Here is a tiny trained network, its code and every weight. The questions are about switching its units off for an input and a class, where a switched-off unit gives its printed mean instead of its output.

import numpy as np


def w(rows, s, z=0):
    codes = np.array(rows[::2]) - 128.0
    scale = np.full(codes.shape[1], s)
    scale[-1] = z or s
    return codes * scale


def f(y):
    return np.maximum(y, 0)


def log_softmax(a):
    a = a - a.max(-1, keepdims=True)
    return a - np.log(np.exp(a).sum(-1, keepdims=True))


def net(x, mask):
    res = np.array(x, float).reshape(1, 5) / 4 @ E
    y = f(res @ A[0][:, :-1].T + A[0][:, -1])
    res = res + np.where(mask, y, B[0][:, -1]) @ B[0][:, :-1]
    return log_softmax(res[-1] @ U[:, :-1].T + U[:, -1])


A, B = {}, {}
E = w([
[2,98,120,104,131],'x0',
[146,75,195,51,101],'x1',
[127,129,128,128,127],'x2',
[131,125,181,127,240],'x3',
[104,116,224,211,92],'x4',
],0.0057)
A[0] = w([
[143,106,142,79,121,90],'N1',
[137,145,94,180,140,121],'N2',
[169,131,129,138,126,53],'N3',
[132,133,108,101,164,175],'N4',
[63,118,136,118,121,78],'N5',
[252,130,139,154,126,38],'N6',
[139,136,78,109,53,62],'N7',
[128,116,141,131,172,61],'N8',
[205,121,127,151,127,46],'N9',
[135,136,66,57,160,17],'N10',
[77,111,124,122,134,56],'N11',
[133,143,84,75,143,30],'N12',
[140,135,137,126,143,79],'N13',
[123,154,69,178,175,99],'N14',
[137,113,170,120,183,84],'N15',
[109,131,190,183,97,3],'N16',
[129,113,176,163,181,120],'N17',
[143,125,99,106,160,207],'N18',
[129,132,138,106,230,75],'N19',
[110,134,106,147,39,79],'N20',
[147,107,218,51,106,100],'N21',
[112,149,155,133,202,88],'N22',
[115,150,103,163,144,57],'N23',
[96,153,116,211,139,118],'N24',
[50,116,135,119,123,75],'N25',
[95,126,207,200,113,84],'N26',
[65,120,126,116,132,51],'N27',
[126,125,177,134,113,216],'N28',
[58,121,100,95,151,110],'N29',
],0.012,0.0046)
B[0] = w([
[104,101,111,70,159,174],'N1',
[99,109,131,59,143,208],'N2',
[101,163,147,147,150,147],'N3',
[197,151,87,126,121,220],'N4',
[109,191,152,147,152,184],'N5',
[63,242,174,186,168,250],'N6',
[111,70,167,157,31,210],'N7',
[100,97,146,153,95,151],'N8',
[84,192,158,158,160,189],'N9',
[161,46,115,224,210,198],'N10',
[105,172,160,144,154,159],'N11',
[163,76,111,187,185,169],'N12',
[109,122,149,149,127,135],'N13',
[88,79,143,32,173,224],'N14',
[118,105,144,159,55,191],'N15',
[162,62,104,205,203,175],'N16',
[146,126,122,137,33,217],'N17',
[210,164,73,119,122,252],'N18',
[91,79,156,163,27,222],'N19',
[127,82,146,168,22,212],'N20',
[57,73,132,3,189,252],'N21',
[98,87,152,155,51,201],'N22',
[96,77,160,95,167,154],'N23',
[133,111,124,20,147,222],'N24',
[110,202,165,148,155,196],'N25',
[191,99,68,205,190,237],'N26',
[97,174,172,151,157,168],'N27',
[198,173,72,81,111,249],'N28',
[121,222,145,147,140,218],'N29',
],0.025,0.0038)
U = w([
[59,253,168,151,175,102],'0',
[135,163,94,99,128,254],'1',
[164,99,75,173,196,96],'2',
[82,104,144,140,49,84],'3',
[58,109,115,19,189,72],'4',
],0.0068,0.012)

Each question gives the input, the list of numbers given to net, and the class t.
The units are the neurons (one row each of A and B). Each row of codes is followed by its name. A weight is (code - 128) times the scale printed after its matrix; where a second scale follows, it is the last column's (A, B and U).
mask holds one flag per neuron, in row order. A switched-off neuron (its flag False) gives its mean, the last column of its row in B, instead of its output. The means were averaged over made-up inputs and are rounded, as every weight is.
A unit's drop is (log p(t) with every unit on - log p(t) with that unit switched off) / (log p(t) with every unit on - log p(t) with every unit switched off).
The circuit of an input: a set's keep is (log p(t) with only the set's units on - log p(t) with every unit switched off) / (log p(t) with every unit on - log p(t) with every unit switched off). Starting from the 12 units with the biggest drops (on a tie, the unit counted first), units are removed one at a time, each time the one whose removal leaves the highest keep (on an exact tie, the one counted first), for as long as the keep stays at least 0.8.
circuit, biggest first: the units of the circuit, biggest drop first
most important unit: the unit with the biggest drop
top k neurons: the k neurons with the biggest drops, biggest first
drop when u is switched off: that unit's drop, to one decimal
input [-1,8,-4,1,-6], class 4: top 3 neurons	[N21, N1, N26]
input [-2,4,2,-6,0], class 3: circuit, biggest first	[N7, N20]
input [5,3,-5,6,0], class 3: circuit, biggest first	[N19, N22]
input [4,-3,3,-6,0], class 3: top 2 neurons	[N20, N7]
input [0,-1,2,7,-6], class 3: circuit, biggest first	[N19]
input [-1,-7,-5,1,8], class 2: top 2 neurons	[N26, N16]
input [-4,-7,-3,0,-6], class 4: top 3 neurons	[N14, N2, N26]
input [7,7,-6,4,-4], class 0: top 2 neurons	[N29, N25]
input [4,1,1,-4,-6], class 2: top 3 neurons	[N10, N12, N6]
input [-6,-5,-5,5,-5], class 0: top 2 neurons	[N6, N9]
input [5,-4,-1,7,-7], class 2: top 2 neurons	[N10, N12]
input [-5,8,-4,6,7], class 4: top 2 neurons	[N21, N18]
input [0,-3,4,2,5], class 2: top 3 neurons	[N26, N16, N21]
input [5,-5,5,8,-1], class 3: top 2 neurons	[N19, N22]
input [-5,6,3,-8,4], class 3: top 3 neurons	[N20, N7, N18]
input [8,-1,-2,3,6], class 0: most important unit	N25
input [-3,8,-1,-6,-6], class 4: top 2 neurons	[N21, N1]
input [3,-7,0,0,-6], class 4: top 2 neurons	[N14, N26]
input [2,-4,-5,7,-2], class 3: drop when N19 is switched off	0.3
input [-5,6,3,0,7], class 2: drop when N21 is switched off	-0.2
input [7,0,-4,-4,-7], class 0: drop when N27 is switched off	0.2
input [-7,8,-7,-8,-5], class 3: most important unit	N7
input [7,-3,5,0,0], class 0: drop when N4 is switched off	0.0
